Below is a small trained network, with its code and all its weights. Each question gives an input and a class and asks what happens when units are switched off, that is, made to give their printed mean instead of their output.

import numpy as np


def w(rows, s, z=0):
    codes = np.array(rows[::2]) - 128.0
    scale = np.full(codes.shape[1], s)
    scale[-1] = z or s
    return codes * scale


def norm(h):
    return h / np.sqrt((h * h).mean(-1, keepdims=True) + 1e-5)


def f(y):
    return y / 2 * (1 + np.tanh(0.7978845608 * (y + 0.044715 * y**3)))


def log_softmax(a):
    a = a - a.max(-1, keepdims=True)
    return a - np.log(np.exp(a).sum(-1, keepdims=True))


def net(x, mask):
    res = np.array(x, float).reshape(1, 3) / 4 @ E
    u = 0
    for l in range(2):
        y = f(norm(res) @ A[l][:, :-1].T + A[l][:, -1])
        res = res + np.where(mask[u : u + 5], y, B[l][:, -1]) @ B[l][:, :-1]
        u += 5
    return log_softmax(norm(res)[-1] @ U[:, :-1].T + U[:, -1])


A, B = {}, {}
E = w([
[13,32,201,193,97,119,146,111],'x0',
[195,21,161,32,137,229,227,46],'x1',
[237,254,170,187,99,197,107,93],'x2',
],0.0045)
A[0] = w([
[154,215,62,158,163,71,107,183,39],'L0N0',
[123,2,199,127,39,185,181,92,197],'L0N1',
[159,87,127,118,41,100,175,161,2],'L0N2',
[188,190,126,146,92,111,119,128,52],'L0N3',
[114,82,82,147,80,61,45,234,72],'L0N4',
],0.0063,0.00088)
B[0] = w([
[144,25,84,68,175,169,70,92,212],'L0N0',
[120,59,66,95,79,71,1,110,253],'L0N1',
[190,190,89,170,127,17,58,118,127],'L0N2',
[133,171,98,193,171,131,140,237,170],'L0N3',
[147,37,208,86,38,120,124,53,212],'L0N4',
],0.006,0.0055)
A[1] = w([
[134,168,246,173,40,174,182,189,254],'L1N0',
[50,82,139,93,130,103,181,90,159],'L1N1',
[154,122,177,179,55,129,108,199,102],'L1N2',
[253,55,27,153,139,64,152,116,79],'L1N3',
[234,127,69,77,122,130,149,149,140],'L1N4',
],0.0056,0.0008)
B[1] = w([
[138,122,213,49,124,162,165,107,157],'L1N0',
[163,198,118,164,216,194,66,152,205],'L1N1',
[127,105,58,79,91,32,225,95,157],'L1N2',
[93,200,156,171,107,121,107,168,255],'L1N3',
[80,143,194,170,147,95,253,103,243],'L1N4',
],0.008,0.0036)
U = w([
[148,201,66,169,218,151,118,195,6],'0',
[104,43,113,97,102,98,54,98,240],'1',
[130,170,194,123,123,127,255,111,68],'2',
],0.0095,0.0019)

Each question gives the input, the list of numbers given to net, and the class t.
The units are the neurons (one row each of A and B). Each row of codes is followed by its name. A weight is (code - 128) times the scale printed after its matrix; where a second scale follows, it is the last column's (A, B and U).
mask holds one flag per neuron, layer by layer. A switched-off neuron (its flag False) gives its mean, the last column of its row in B, instead of its output. The means were averaged over made-up inputs and are rounded, as every weight is.
A unit's drop is (log p(t) with every unit on - log p(t) with that unit switched off) / (log p(t) with every unit on - log p(t) with every unit switched off).
The circuit of an input: a set's keep is (log p(t) with only the set's units on - log p(t) with every unit switched off) / (log p(t) with every unit on - log p(t) with every unit switched off). Starting from all 10 units, units are removed one at a time, each time the one whose removal leaves the highest keep (on an exact tie, the one counted first), for as long as the keep stays at least 0.8.
circuit, biggest first: the units of the circuit, biggest drop first
top k neurons: the k neurons with the biggest drops, biggest first
top k neurons in layer l: the k neurons of layer l with the biggest drops, biggest first
drop when u is switched off: that unit's drop, to one decimal
input [-2,0,2], class 0: top 3 neurons : L0N4; L0N3; L0N0
input [-3,1,-6], class 0: top 2 neurons in layer 0 : L0N1; L0N0
input [-8,-5,-3], class 1: top 3 neurons : L0N0; L0N4; L1N1
input [-5,-8,0], class 1: top 2 neurons : L0N4; L1N1
input [7,-7,5], class 2: circuit, biggest first : L0N1; L1N0
input [5,-3,3], class 2: circuit, biggest first : L0N1
input [-7,2,-2], class 2: top 3 neurons : L1N4; L1N1; L0N1
input [2,-1,6], class 2: top 2 neurons : L1N0; L0N1
input [-5,8,-2], class 2: top 2 neurons in layer 1 : L1N4; L1N3
input [6,-4,3], class 2: top 2 neurons : L0N1; L1N0
input [-7,0,-3], class 2: top 3 neurons : L1N4; L0N1; L1N1
input [-8,2,-8], class 2: circuit, biggest first : L1N4; L0N1
input [-1,-6,2], class 1: top 3 neurons : L0N4; L0N0; L1N1
input [3,-4,4], class 2: circuit, biggest first : L0N1
input [-6,4,-8], class 0: top 2 neurons : L1N1; L0N4
input [3,-4,6], class 2: top 4 neurons in layer 1 : L1N0; L1N2; L1N1; L1N3
input [-4,2,3], class 2: top 2 neurons in layer 1 : L1N4; L1N1
input [-5,-8,1], class 1: top 3 neurons in layer 0 : L0N4; L0N0; L0N2
input [-8,4,-3], class 2: drop when L1N2 is switched off : 0.0
input [3,7,6], class 1: drop when L0N1 is switched off : 1.8
